Rows and roughly how far along a hidden order each lies, from 0 to 9
[-13   2 -19 -11   0 -18 -30  -3 -12  19   5  16   4   8 -45 -10   1 -22
  20 -38  56  66  -7  42  -1  -1 -26  -9   3   6  32   4 -41 -15  15   3
 -18  16   7   9   8  13 -64   5   5   2 -39  -5  13  -1  27 -14 -32   6
   7 -14  13 -20  30  56  12 -22 -15  -5 -18  61  15 -36 -18 -10 -11  -4
  41 -32  -5 -25   2  28   9 -23   5 -31  -4 -25  23 -15 -73 -16  21 -10
   6 -14 -21  -5]
3
[ 39 -18 -19  -6 -27 -21 -17   9  -6  37   6 -12   9  19  45 -49  44 -43
 -27 -34  -9  47  12  17 -10  13  24  -5   5  12  44  65  53   8  -5  35
 -33  23  -7 -66  38 -39 -59  18  20  35 -44  26 -31 -13 -53 -28 -34  20
  38  28 -43   0 -19 -62  31  -5 -12  -1 -41  74  11 -30   0  39 -26  -9
  17 -75  17  -6  25  13 -10  12   5 -69 -14 -11 -62  -7 -46 -19  20  -5
  -2  11 -18 -22]
3
[ -8   7 -34   5   7  21  36 -38 -42  31  11  -6  -1 -29   8 -19  67 -18
 -29  13   9 -60 -13 -57 -46  -2   5 -33   5   2 -15  43  -6  13  -6   0
  13  -4 -11  22 -22 -31   8  -3   3 -44  12 -31 -20 -15  -1  40  10   3
 -14 -17  -2  30 -13 -12 -18  -2  29 -20  44 -54 -36  61  -8 -29  -5  30
 -13  59 -28  22  33  16  22  12  57  36   6 -11  -1  19  41   7 -21  -4
 -50 -14  23  -1]
5
[  5   0 -64  -6 -28  18 -19  31  52 -10 -26  23   1 -15 -26   3   0  18
  10 -12  17 -18  -7  53   9  14  15 -12  -2  10  12   7  25  -5  28 -39
  -6  10  36 -27 -17  46 -79 -14 -11  46  12  28  10  46  -1  27 -34 -49
  27  36 -23 -26   3 -36  44 -31  -6 -29   4   8  22 -18 -28   3 -49 -64
   0 -26  52  -6  34  25  -8   6  11 -76  32   2 -54  -6  -6  20  41 -11
  43  55 -16  14]
4
[  5  -5  -5  -3 -23   9 -25  -3 -10  24   6   2   7  -4  10 -44  17 -20
  -7 -25  24  10  11  24 -21   0 -18 -17  -1   5  39  36 -15  12  13   7
 -18  27   4 -16  28 -14 -55  11   3   5 -22  -7  -1  -8 -12  11  -8  -1
   9  -2  -2  16  -5 -13  17   2   7 -10  -9  28   9 -23 -28   1 -22  -5
  38 -54   0 -29  12  33  10 -10  20 -21  10   8 -11  -7 -36   3   9 -15
  11  12 -22   6]
4
[-41 -10  -9  15  40 -20 -45 -22 -16 -12  24 -13 -24   4  -6   4  53  10
 -40  22  46  60   5 -40 -13  -9 -42  -7   8 -25  66  59 -19   3 -42   9
   9  -3 -11 -10  35 -34 -50  31  18 -16   4 -42   0 -14  13 -16  -8  34
 -18 -25  22 -12 -11  44  14 -16  38 -24  38 -15 -12  -6  -9  10  25  48
  17  12 -21 -45 -29 -13  -5 -14   2  -8 -32 -80  50   5 -35 -15 -35 -16
 -14 -36  43 -26]
2
[-11  -3   0 -13  13   4 -16 -31 -40  31  22 -12  -3  -2  20  11  63 -35
 -15   6  52  23   0 -45 -31   2 -10 -24   9 -15  34  66 -44  20 -17  23
  -1   5 -23  18  12 -23 -16  17   4 -47 -25 -23 -13 -15  -6   7   4  17
 -13 -26   8  24 -19  15 -10  -8  30 -10  13 -17 -26  29   0 -13   0  43
   9  10 -22   5   0  13  10  -4  35  24 -21 -13  19  -5  -1 -14 -24   0
 -35 -27  21  -4]
3
[-12 -12  13  -6   4   3 -46 -11 -13 -17   9   1 -13  14 -54  95 -23  13
  31  14  36  66 -11   7  15   6  10  10  10 -16  49  72 -53   2  21 -15
 -21  18   2   8  12  13   0   4  -5  13  -4  18  -8  29  -8 -14 -41   1
  -2 -38   8  -9  -6   8  22 -26   7  -4 -19 -15  14 -11  17  11 -17   8
  30  40   8 -21 -26   3   0 -20 -12  -3  10  -6   5  -8  11   6  29  -3
  62  -9  27   0]
4
[ -8  35 -11  -6 -11 -45  61   5 -40   6 -19  38  28 -10  15  -1  13  31
  11  32   7  13 -27   8  28  25  56  -6   4   9 -41 -19   3  -9  16  23
  13 -31  -5  25 -94   6  46 -26   2  20  24  58 -21   4   4 -22 -10  48
 -32   9 -29 -18  58 -22 -27  -1 -31  45 -37  19   9  50  26  16   6  14
 -60  54  -1   6  46  -9  25  23 -37  -3  -1 -29 -13  26  31 -46  -1  25
 -52 -87  49 -25]
6
[  4  -8 -15  14 -12  21 -17 -11 -11  18   9   0   0 -11 -16 -37  17  -2
 -21 -19  15  -7   7   8 -22  -2 -21 -16  -2   7  34  47  -8   4   3 -13
 -17  26   6 -10  20 -21 -54   5   0   7   0 -28  -2   4  -2  14 -18  -5
  14  -8   2   6 -13  -6  20  -2  15 -24  17   0   2 -24 -30  -4 -11   1
  37 -19  -2 -22   4  28   6  -3  21 -20  21  -6  -3   5 -25  20   5 -18
  24  19  -6   0]
6
[ -5  18 -46 -15 -16  -5  17  18  18  -8 -24  20   7 -23  18   8  22  19
  -3  22  20 -36 -12   9   5  16  28 -21   2   0 -10  -2  14  10  14  -8
  18 -12  17  -1 -47  34 -23 -16  -8  16  23  31   1  21  -5  29  -2 -13
 -14  30 -18  -5  13 -36  10 -14   0  -6   2 -21   7  29 -16   2 -27 -23
 -41   3  28   5  43  13   5  15  -1 -25  16 -10 -40   5  39  -2   4   3
 -13  -1  21   7]
4
[-29  14 -21  18   2  29   2 -11 -14  -2  -5  36   7 -23 -72   1  -3  45
  19   8  39  -3 -18  12   8   8 -12 -12  -5   6  -3   5 -55 -18  15 -42
  -2   2  14  46 -33  14 -27 -20 -15   0  35 -23  11  36  39  11 -18 -14
  -7 -29  13 -23  20  35   4 -19  11 -15  37 -35   2   1 -14 -27   2  -5
   9  65   3 -24   0  18  19   0  11  -4  35 -23  35  20   5  13  11   1
  25 -11  27   4]
8
[  26    5  -32   11    9  -38   47  -31  -79  113   28    5   31   16
   46 -127  118  -71  -58  -62   29   62   -6  -27  -33   15    1  -28
    0   32   -3   28   30  -25  -57   64  -24    0  -45   -2    8  -82
  -78   14   32  -29  -67  -45  -32  -57   28  -62  -27   67   36    2
  -34  -24   12   42  -21   -4  -23   11    1  117  -29  -18    2   -7
   31   50   -2  -38  -35   21   33   21    6   39   32  -52  -48  -78
   19   17 -104  -63  -31   17 -114  -68    4  -60]
6
[-35  10   4  -4  22 -42 -43   0 -12 -12   6  26   0  18 -50  16 -18  30
  17  -4  77 110  -6  39  30   3 -37   4   2  -9  52  -2 -66 -22  -2   3
  -9   6   3  25   7  19 -60   7   2  16 -14  -7  25  10  48 -45 -37  34
 -17 -25  29 -48  43  96  12 -23 -16   8 -20  54  32 -56 -11   7  23  19
  31 -10  -3 -63 -31   8   0 -27 -49 -28 -12 -67  65  -7 -76 -29   1  -5
  18 -57  24 -22]
5
[ -46    5  -10   22   17    1  -13  -15  -35  -30    1   34    1   -7
 -115   69  -23   46   49   16   27   54  -36   12   31    5    7   15
    7    0   -1   18  -54  -33   31  -30   -7  -12   12   39  -57   13
   28  -20    0   12   27   20   -8   37   35  -18  -41    7  -10  -48
    9  -39   43   33    0  -36   -1    1    6  -21    1   19   38   -7
    1    4   13  108   -8  -19  -14  -15   28  -21    2    3   15  -35
   38   19    2   -4   36    6   27  -46   33  -16]
6
[ -14   -9   29    7    5   45  -27  -43  -11  -48   17  -21  -38  -13
  -72  116  -76   56   -2   46   15  -42    2  -24  -17  -22  -26   -2
    2  -25   57   90  -92   36   36  -67   -5   42   16   36   58   11
   31    0  -28    5   59  -40   17   42  -12   56  -11  -16  -45  -71
   58   41  -35   15   25    9   40  -30   25 -127   27  -15  -45   -9
   -6   26   66   67  -17  -65  -45   25    6  -36  -28   86   68   35
   30    5   83   82    4  -41  126   23   46   35]
9
[ -31  -34   12  -36    0   52 -108  -20   30  -83   11  -41  -58   -8
  -93  127  -77   -5   64   38   37  -14   -1   -6  -26  -29  -21    6
   21  -48   91  115 -105   53   75  -57   -5   46   37    1   52   63
   37   15  -23  -11    7   15   13   45  -53   90  -14  -72  -30  -63
   53   64  -47  -21   44  -31   54  -51   -6 -127   13   25   -6  -10
  -76  -16   78   39    5  -32  -37   18    6  -83   32   74   44   81
  -18  -44   92   77   54  -46  127   76  -13   66]
0

[  -1   -9  -12  -14  -24    4   12   -7   -6  -11   -3   54   12   12
   24    7   17    4    3  -25  -11   48  -41  -18   -1   15  -13    0
   21    1    1    4   10   19   27    8    2    7   22    4   -5  -19
   16   -2   -4   29   -3    1   12  -23  -10   12  -24   10    2   15
    5  -10   -8   12   -2  -21  -19   39   12 -127  -24    1    2  -37
  127   22   29  -34  -87  -21    5   -3   52   20    3   59  -34   -5
  -15  -10   -5    7   25   -3  -30  -46    5  -11    6   10   19    2
    9  -42   -7   -4    4    4  -19  -18   35   -8   11    5   24   31
   -1   18   30   -1  -16  -70   29  -15  -18   12   -5  -15   13   -5
   37   18    5   -2   -6   -2  -14   28    2  -21   18   -9   47   -1
  -39  -16  -17    4   21  -22   10   -2   14   10    7   32    0]
9
[  3 -34   9  -1  32  14  30  13 -12   3   5   1  -6  32 -11  16   1   1
 -29 -26  -6   6 -17 -11  36  -6  -8 -26  13 -18   3  17 -27 -15  15  -1
  -4  -6  63 -25  22  10 -11   0  -4 -24  30  -2  14 -22  -6   7 -12   1
  32 -12 -16 -16  13  -4  15 -11   2  20  -2 -21   5   2   4  -8   7   0
  18  -1 -13 -13  13 -43  39  20  -7  19   2   6   3  24  -7 -11  -1 -17
  25 -69   5   0   5 -10   6  11  -8 -15   6 -39   2   6 -14  10 -35   1
 -63  36  -1 -21  -3 -15 -27 -21  -9 -44 -12  10  25 -26   3  -3 -16 -12
  23  27  22  -1  -7   1  -9 -14 -12   9  14 -14  16 -12 -10   5 -27  -1
 -26  14  52  -1  58  -7  12  19 -12]
5
[  2  -5 -21 -20  -3  -6  -8 -15  -1  13  -1 -12  -1  21  -7  -9   5 -14
   4   4   8  15  24 -13 -15   0  -8   9 -30 -25  -7 -29  54 -10 -17 -14
  18   0 -21   5  -8   0   1   1  -3   3 -17  12   4  15   2 -23 -13   1
   3 -13  42 -16  39 -12 -14  -1  29 -15 -14 105   7  -6 -28   2 -22 -21
 -18 -19  58   6  -9  -2 -11   2 -30 -53 -31  -7  21   1  -8  26   5  16
  14  82   1   3 -13 -14  -6  -3   2   6  -7  14  -5  -2  -5  29 -16   3
   6 -13 -13  14 -10  20  10 -10  16  34 -11 -16   7   1  -2 -20  20  -8
  -6 -21 -34  -5 -20  -4 -55 -37   0   4  -2  -2  -4  19   5  -2  66 -11
 -12   8 -54   6 -16   3 -13  -6  -1]
0
[-13   2  -5   1 -23 -23   4 -22  10  -3   1  24  28 -15   8   2   9   8
  40 -22   4  70 -23 -12 -10   9 -30  10  13  24 -26 -15  25  13  12   4
  -6  17 -23   4 -10 -34   4  -7   9  41  -6  14   4 -32  14 -12  -6   1
   0  -6  11 -20 -14  -6   8   5  18  -6   5 -15 -14   4 -12   5  -5 -16
  -5  -4  12  23  -7  15 -25  24 -56  11 -60   8   8  -2  19  71  -8  12
 -22   6 -10 -14 -22   7  42  -7 -40 -16 -11   9  -9  -6  -6  11  17  33
  38 -52   3   8  27   4   9  -8  -9  16  27 -10   1  17  36 -31  23  18
 -28  -5 -24  -4   4  -5 -53  29  21 -55  10  34   9  12 -19 -18 -14   6
   8 -22 -39   2 -18  13 -13   1  22]
6
[-14 -22  -9 -34  11  21   3  -2 -58  14   2  -6 -31   5 -23   5  -5 -21
 -35  78   1 -21  -3 -15  52  -1 -25 -60  22  17  -7 -17 -31 -29  10   6
   6 -11  -4  -5   0   0  -7  21 -23 -32   7  -9   6  31  -5 -27  -5   2
   5  23  19 -16  16 -23   8   2   5  24 -10  25   6   9  -2  -2 -36  -2
  20   3   8 -37   1 -45   2  20  -1   9 -39   7  15 -11   2  -2  -6 -24
   5  -8  -1   0  52 -20  -1  -8   3 -40  -7 -37  16  12  -3  38  17 -12
 -17   6  -8 -42   3   2 -22 -24 -12 -12  22   1  25  -7  13 -16  12 -24
 -10  17  18 -10  17   1  -9  53 -30  36   4  34   5  25  -7  18  18 -15
  20  25  31  -2  19  -4  12 -39 -11]
3
[  20    8   14    2  -11  -12    6   31    8   -8   -2   18    8  -37
   -4   20    2   11   -6  -21   -2  -36  -12    7   21  -12   -2   10
    3   18    2   22  -44   10  -13    2   -3    8   -8   -7    5   -8
   -4    1    9   11    5    4  -11   -5   -1   20    1   -4  -10   -1
  -32    0  -19    5    8   -3  -10  -21    1  -48    2    1   21   -3
   13  -12   10  -15  -16   -6    7   -4    0  -15   18   23   34    2
  -18   -4    3    0   27   -6   -7  -30    5   -4  -10  -10   -2   -1
  -26   -8   -8    3   12    1   21  -13   31  -10   -4   14    9   -7
    2  -19   -4   18   -6 -101    2   46  -11   17  -11    5  -24   -9
  -18   36   33    6   -4    3   62   -7   17    4   -5   14   -1  -25
  -15  -15  -46    6    4   -8   45   -3   26   -8    9   26    2]
6
[-18  -4  -4 -30   8  70 -12 -14 -23  -3  -3 -28 -18  21   7  -5  -2 -16
 -14  36  -8 -16   5   5   3 -12  28  -4  -2  -8  32   3 -16  -7  10   3
   3  -6 -12   8  -2   5  -4   3  -4 -29 -17 -11   2  19  -7   5   4  -1
  -5  17   3  28   9  20 -10   3 -33  22  -8   7   5  -4   7 -21   0  48
   6  13   2 -20   1  -6   6  58  73   7  -6 -12 -11 -26 -20 -14   0  -5
  -1 -22   2   1   5  14  -7  -4  57 -19  19   2   9   3   6 -20  -3 -13
  12  18  -7 -26  -9   5  -3  -2 -10 -21  -8 -13  -5  -5 -30  38   6 -18
  -3 -10  -1  -3  17   2  18  10  -8  31  -5  -8  -6  13  20   9  18 -13
   8  -2  49  -4   8  -1  25   2 -10]
1
[ 17  -7 -12   1 -39  15 -17  23  19   1  -1  27   8 -45   7   9  -5 -11
  -8 -31   8 -63  19  21   2 -10  58  16 -43  20   7   2 -15 -11 -25   2
   2   6 -24  -7  -7 -16  -4  -2   6   8 -27   9   2   4  -5   5   4  -3
 -18  -4 -27 -25 -10   6 -28  -9 -16 -20 -10 -22  15  -3   7   9  60  -5
  11 -63  -1  -2   0  -1  -7 -29  73 -37 -22  -4  -1 -20   2  49  54  -3
 -26  17  11 -15 -18 -23   0   8 -11 -12 -14  19  16 -24   8 -14  50 -20
  34  -6   7   2   6   9 -12   7  17 -77  -3  11 -30  37 -34  11 -24  31
 -17  19  -6   7 -15  -2  43 -35   8  -5  -7   1  16  -1 -21 -15  12  -4
  27 -10  -1  -1   3  -6   6  45   7]
4
[  3  20   4 -28 -14 -24   5  -9  -3 -12 -10  23   5  -6   3   2  21  13
   7   8  -9  -7 -31   2  11 -16  -3   7   4  -4  -1  17  -4  22 -26  -2
   6  10 -36   6  -1  -7   1  -3  13  26  -4   7  -5  22   2  25  -3   0
  -8   6 -14  11 -21  17 -10  -3  -9 -12  -6  -5 -15  -6   5 -16   9  -7
   6 -12  -5  -6   4   5  -4  -4  12  29  19  -7 -25 -22  -9 -16  25  15
  -4 -25   5   0 -43   3  -9 -10   3  -1   0  34   5   2  23 -24  17  -4
  14  11   3   9 -15  -7  31  18 -12 -54  12  12 -10  17 -17 -15 -10 -19
  -8 -12   1  -2 -15   2  24  -5  18  13   0   7  -5 -16   8 -18 -25   1
   6 -11  35  -5   6  -3   4  21   4]
4
[  9  13  41  11   5  -4  13  16  21  -6   2  -9  13  -8  -5   4  -2  44
  11 -22  -3 -21  -9   8  -2 -19  13  24  -1 -16   3  27 -23  12   4  -7
 -12  -1  -2 -26  25   4 -12 -11  29   2   0  11  -6 -15   5  40  -8  -5
   0 -10 -36   7 -17  30   8   3 -33 -19   2  -3  11  -2  17  -6  22  -9
 -10  20  11   6  17 -10  -7  -2  -7  14  55  -4 -18  15  -9   3   0  -3
  28 -60  -5   3 -54  16  10   3 -12  40  11   3  -4   5   3  -6 -36  -3
 -17  21  -2 -14  14 -38 -12  -2  -8 -84 -16  66   8   6 -40  28 -26  -4
 -28   5  -4   2   3  15  20 -27  24   0  -4 -12  -4 -45  19   1 -76   6
 -44 -10  55  -3  18  -7   7  43  -2]
2
[-14 -28   5   9  33  34 -12  12  -8   3   9 -66 -19   6   5  -6 -22  -8
 -14 -12  12 -18  50   0 -16   1  19  -9   5 -21  25  -5   0 -28  12   1
   1  -9  33  -4  -4  18 -12   1 -13 -35 -11   1   4 -11  -2 -12   8  -4
   3 -13 -21   0  29  -3  -1  -4  -1   5  -8 -18  13   0   1   6  -3   1
   9   5  19  -1  -2 -12  -4   1  17 -57  -9  -2  11   0  -2  -1 -21  -7
  12  16  -2   0  58   1  -4   7  15   6   0 -27   0   4 -12   6 -25  -5
 -12  24  -8 -16   6   7 -24  -3  -7  23 -23   9   9 -32  -9  25  26 -21
  17   4 -18   3   7   1   2 -38 -10   9  -1  -7   2  29  19  30  34 -16
 -16  23  18   3  -6   3   4   4 -10]
0
[  5 -25   2  42   7 -16   1  21  39  -1  15   5  21  -6  18  -1 -12  -7
  16 -34   9   6   2 -14 -55  24 -10  43  -5 -15  -8 -42  45  -3   9  -3
   3  -3  15 -16  -4  -9   0 -19  -1  20  -8  25   2 -41  13  -6 -10   0
   3 -12 -18 -32  19  -6   6  -6   5  -5  -2   8  -9  -4 -22  37  61 -14
  -8 -14  19  53   3   2 -10  13 -31 -42 -21   1  16  17  11  52  -9   6
  22  64  -6  -1  10  -1   8  23 -26  12 -13 -15 -11   1 -26   1 -23   4
  -9  -2   6  28  38   9  -7  -8  24 -20  16   5   3   5   0  -7  12  28
  29   5 -35   7   1  -4 -79 -27   1 -34   4 -27  15  -1  -2   7 -14  17
 -16  18 -54  13 -12   0 -49  29   7]
4
[  14   -8    5    5  -22   -9   28    9    3   -8    2   58   20   -7
  -12   26   12   10    1  -47   -4   29  -25  -20   26   14  -26    6
   25   11  -21    5   -4   20   19    1   -5    6   22   -9    1  -15
    7    1    1   22   27    7    6   -9   -1   10  -45    4   -2    6
  -31  -37  -12   -7   11  -17   -4  -11    1  -30  -11   10    8  -14
   80  -18   25  -35  -30  -16   13  -22   40   21  -35   53  -24    4
   -6   34    6   28   36  -18  -11  -31    4  -13    6  -15   33    7
  -41  -37  -15  -28    4    8  -19   24   38   -7  -12    5   20   26
   19   -2   -3   -9  -11 -127   44   32   -4   21   12  -33   -6   -8
    0   55    4    1  -10    3   -6    6    9  -25   14   23   27  -24
  -53  -15  -48    8  -13  -16    6    2   20    8    4   32    0]
9
